Below is a small trained network, with its code and all its weights. Each question gives an input and a target symbol and asks what happens when units are switched off, that is, made to give their printed mean instead of their output.

import numpy as np


def w(rows, s, z=0):
    codes = np.array(rows[::2]) - 128.0
    scale = np.full(codes.shape[1], s)
    scale[-1] = z or s
    return codes * scale


def f(y):
    return np.maximum(y, 0)


def softmax(a):
    e = np.exp(a - a.max(-1, keepdims=True))
    return e / e.sum(-1, keepdims=True)


def log_softmax(a):
    a = a - a.max(-1, keepdims=True)
    return a - np.log(np.exp(a).sum(-1, keepdims=True))


def net(x, mask):
    ids = ['ΔΠζηξστ'.index(c) for c in x.split()]
    T = len(ids)
    res = E[ids] + P[:T]
    r = res
    for j in range(2):
        rows = slice(2 * j, 2 * j + 2)
        q, k, v = (r @ M[0][rows].T for M in (Q, K, V))
        z = softmax(np.where(np.tri(T) > 0, q @ k.T / 2**0.5, -1e9)) @ v
        o = O[0][rows]
        res = res + np.where(mask[j], z, o[:, -1]) @ o[:, :-1]
    y = f(res @ A[0][:, :-1].T + A[0][:, -1])
    res = res + np.where(mask[2:6], y, B[0][:, -1]) @ B[0][:, :-1]
    return log_softmax(res[-1] @ U[:, :-1].T + U[:, -1])


Q, K, V, O, A, B = {}, {}, {}, {}, {}, {}
E = w([
[183,197,71,81],'Δ',
[27,193,105,89],'Π',
[138,35,80,102],'ζ',
[139,18,89,96],'η',
[3,147,8,179],'ξ',
[123,73,50,55],'σ',
[161,118,138,224],'τ',
],0.0078)
P = w([
[108,30,181,96],'0',
[123,67,187,97],'1',
[109,83,45,121],'2',
[146,104,182,112],'3',
[114,119,15,136],'4',
[160,144,179,125],'5',
[122,155,11,153],'6',
[172,180,174,149],'7',
[145,191,12,168],'8',
[184,211,175,168],'9',
[141,230,8,183],'10',
[203,255,169,171],'11',
],0.0068)
Q[0] = w([
[141,119,184,68],'h1',
[130,100,123,142],'h1',
[90,124,85,190],'h2',
[148,124,253,114],'h2',
],0.047)
K[0] = w([
[121,14,134,79],'h1',
[102,138,163,144],'h1',
[96,167,126,219],'h2',
[118,5,126,81],'h2',
],0.032)
V[0] = w([
[86,127,158,120],'h1',
[174,108,118,71],'h1',
[116,186,130,5],'h2',
[205,148,128,100],'h2',
],0.026)
O[0] = w([
[126,183,127,128,93],'h1',
[121,108,111,241,104],'h1',
[101,24,2,91,122],'h2',
[60,74,116,200,1],'h2',
],0.014,0.0041)
A[0] = w([
[64,134,213,126,133],'n1',
[247,6,190,172,67],'n2',
[232,154,101,198,1],'n3',
[118,65,115,169,46],'n4',
],0.014,0.0021)
B[0] = w([
[70,111,94,229,211],'n1',
[155,31,253,10,231],'n2',
[68,118,37,46,214],'n3',
[210,169,105,190,255],'n4',
],0.012,0.0077)
U = w([
[116,137,144,169,146],'Δ',
[97,98,168,156,89],'Π',
[28,169,121,229,255],'ζ',
[41,126,1,98,101],'η',
[101,109,166,161,136],'ξ',
[189,137,91,216,96],'σ',
[207,245,139,135,81],'τ',
],0.0037,0.0042)

Each question gives the input, a string of symbols that net reads in full, and the target symbol t.
The units are the heads (2 rows each of Q, K, V and O) and the neurons (one row each of A and B). Each row of codes is followed by its name. A weight is (code - 128) times the scale printed after its matrix; where a second scale follows, it is the last column's (O, A, B and U).
mask holds one flag per unit, heads first, then neurons. A switched-off unit (its flag False) gives its mean, the last column of its rows in O or B, instead of its output. The means were averaged over made-up inputs and are rounded, as every weight is.
A unit's drop is (log p(t) with every unit on - log p(t) with that unit switched off) / (log p(t) with every unit on - log p(t) with every unit switched off).
The circuit of an input: a set's keep is (log p(t) with only the set's units on - log p(t) with every unit switched off) / (log p(t) with every unit on - log p(t) with every unit switched off). Starting from all 6 units, units are removed one at a time, each time the one whose removal leaves the highest keep (on an exact tie, the one counted first), for as long as the keep stays at least 0.8.
circuit, biggest first: the units of the circuit, biggest drop first
top k neurons: the k neurons with the biggest drops, biggest first
which heads matter: for each layer, one digit per head in row order, 1 if its drop is at least 0.15 and else 0, layers parted by /
drop when u is switched off: that unit's drop, to one decimal
input Δ σ ζ Δ ζ ζ σ, target σ: circuit, biggest first => [n4 h2 h1]
input τ ζ ζ ξ ζ ξ ζ Δ Δ ξ η, target τ: circuit, biggest first => [h2]
input τ ξ Π, target η: which heads matter => 01
input τ Δ τ Π, target ζ: circuit, biggest first => [h2 n1 n2]
input Δ ζ ζ Δ τ σ, target σ: circuit, biggest first => [h2 n4 h1]
input η τ σ, target ζ: circuit, biggest first => [h2 n1]
input ζ Δ ζ Π, target ζ: top 2 neurons => [n2 n1]
input η ξ σ τ η, target ζ: circuit, biggest first => [h2 n1]
input Π Δ ζ σ ζ, target σ: top 2 neurons => [n4 n3]
input Δ Π σ Π τ η Π η η, target η: top 2 neurons => [n4 n2]
input τ ζ Π τ ξ ζ Π Δ, target η: top 3 neurons => [n3 n4 n2]
input Π τ η ξ, target τ: drop when h2 is switched off => 0.7
input ξ ζ Π Π σ, target η: drop when n1 is switched off => 0.0
input ζ ξ Δ τ σ, target ζ: drop when n2 is switched off => 0.2
input Π Δ η η Δ ζ ζ Δ τ ζ ζ, target ζ: top neuron => [n1]
